Below are the code and all the weights of a small trained network. Each question names an input and a class and asks about switching units off, where a switched-off unit gives its printed mean instead of its output.

import numpy as np


def w(rows, s, z=0):
    codes = np.array(rows[::2]) - 128.0
    scale = np.full(codes.shape[1], s)
    scale[-1] = z or s
    return codes * scale


def f(y):
    return np.maximum(y, 0)


def log_softmax(a):
    a = a - a.max(-1, keepdims=True)
    return a - np.log(np.exp(a).sum(-1, keepdims=True))


def net(x, mask):
    res = np.array(x, float).reshape(1, 6) / 4 @ E
    y = f(res @ A[0][:, :-1].T + A[0][:, -1])
    res = res + np.where(mask, y, B[0][:, -1]) @ B[0][:, :-1]
    return log_softmax(res[-1] @ U[:, :-1].T + U[:, -1])


A, B = {}, {}
E = w([
[183,146,208,60,83,80,112],'x0',
[160,135,238,175,148,209,154],'x1',
[155,38,135,103,133,64,157],'x2',
[221,37,87,100,58,227,122],'x3',
[152,149,156,60,91,121,149],'x4',
[100,90,177,45,221,142,253],'x5',
],0.011)
A[0] = w([
[70,173,152,153,143,72,137,112],'neuron 1',
[201,179,172,143,119,104,74,142],'neuron 2',
[57,85,25,193,129,88,139,139],'neuron 3',
[146,95,106,98,145,152,228,103],'neuron 4',
[71,174,175,103,180,92,150,119],'neuron 5',
[66,169,107,120,208,67,123,212],'neuron 6',
[121,53,164,149,128,97,109,22],'neuron 7',
[177,95,116,108,41,158,66,182],'neuron 8',
[154,121,104,132,179,95,100,140],'neuron 9',
[61,83,208,82,169,225,129,252],'neuron 10',
[99,101,90,98,9,117,159,185],'neuron 11',
[85,146,174,102,161,122,87,89],'neuron 12',
[172,44,90,22,79,133,92,73],'neuron 13',
[153,136,171,153,120,236,116,146],'neuron 14',
[173,113,151,125,110,178,183,190],'neuron 15',
[92,38,138,95,145,176,182,136],'neuron 16',
],0.012,0.003)
B[0] = w([
[35,128,132,92,121,130,192,196],'neuron 1',
[83,122,170,143,99,86,82,190],'neuron 2',
[97,7,56,63,121,187,46,246],'neuron 3',
[193,161,149,107,191,132,144,216],'neuron 4',
[55,112,155,145,139,83,226,206],'neuron 5',
[85,61,84,107,109,119,174,226],'neuron 6',
[133,44,165,123,117,93,129,155],'neuron 7',
[174,171,123,141,42,84,114,246],'neuron 8',
[114,30,129,97,89,122,124,158],'neuron 9',
[134,148,99,181,182,143,180,226],'neuron 10',
[157,209,115,27,119,144,116,207],'neuron 11',
[75,154,158,168,127,109,219,163],'neuron 12',
[254,198,149,31,86,120,189,250],'neuron 13',
[123,217,162,254,123,199,107,208],'neuron 14',
[173,166,109,176,138,128,122,205],'neuron 15',
[215,72,129,140,240,132,87,226],'neuron 16',
],0.0081,0.016)
U = w([
[126,145,163,156,72,75,84,202],'0',
[123,154,157,224,113,217,125,157],'1',
[159,29,146,130,121,91,94,152],'2',
[163,98,142,158,253,148,165,5],'3',
[186,143,131,71,94,132,160,33],'4',
[70,104,148,129,134,79,232,204],'5',
[88,75,64,93,147,170,96,156],'6',
],0.013,0.0019)

Each question gives the input, the list of numbers given to net, and the class t.
The units are the neurons (one row each of A and B). Each row of codes is followed by its name. A weight is (code - 128) times the scale printed after its matrix; where a second scale follows, it is the last column's (A, B and U).
mask holds one flag per neuron, in row order. A switched-off neuron (its flag False) gives its mean, the last column of its row in B, instead of its output. The means were averaged over made-up inputs and are rounded, as every weight is.
A unit's drop is (log p(t) with every unit on - log p(t) with that unit switched off) / (log p(t) with every unit on - log p(t) with every unit switched off).
The circuit of an input: a set's keep is (log p(t) with only the set's units on - log p(t) with every unit switched off) / (log p(t) with every unit on - log p(t) with every unit switched off). Starting from the 12 units with the biggest drops (on a tie, the unit counted first), units are removed one at a time, each time the one whose removal leaves the highest keep (on an exact tie, the one counted first), for as long as the keep stays at least 0.8.
units of the circuit, in order: the units of the circuit, biggest drop first
top k neurons: the k neurons with the biggest drops, biggest first
drop of u: that unit's drop, to one decimal
input [-4,5,2,4,4,1], class 3: units of the circuit, in order => (neuron 16)
input [8,-7,1,-7,-3,-8], class 5: units of the circuit, in order => (neuron 1; neuron 6)
input [8,0,6,2,-8,-5], class 0: units of the circuit, in order => (neuron 2; neuron 3)
input [0,0,6,1,3,3], class 3: top 2 neurons => (neuron 16; neuron 8)
input [-4,5,-4,-3,8,2], class 5: top 4 neurons => (neuron 5; neuron 16; neuron 12; neuron 3)
input [5,5,-7,8,2,7], class 3: top 3 neurons => (neuron 16; neuron 4; neuron 10)
input [-8,-3,2,6,3,-7], class 4: top 2 neurons => (neuron 13; neuron 8)
input [5,-6,-5,-3,-5,-5], class 6: drop of neuron 3 => 0.2
input [3,1,-7,8,-5,1], class 1: drop of neuron 14 => 0.4
input [4,6,8,-8,6,-3], class 5: drop of neuron 12 => 0.0
input [-5,-8,7,-2,-4,7], class 6: drop of neuron 3 => 0.9
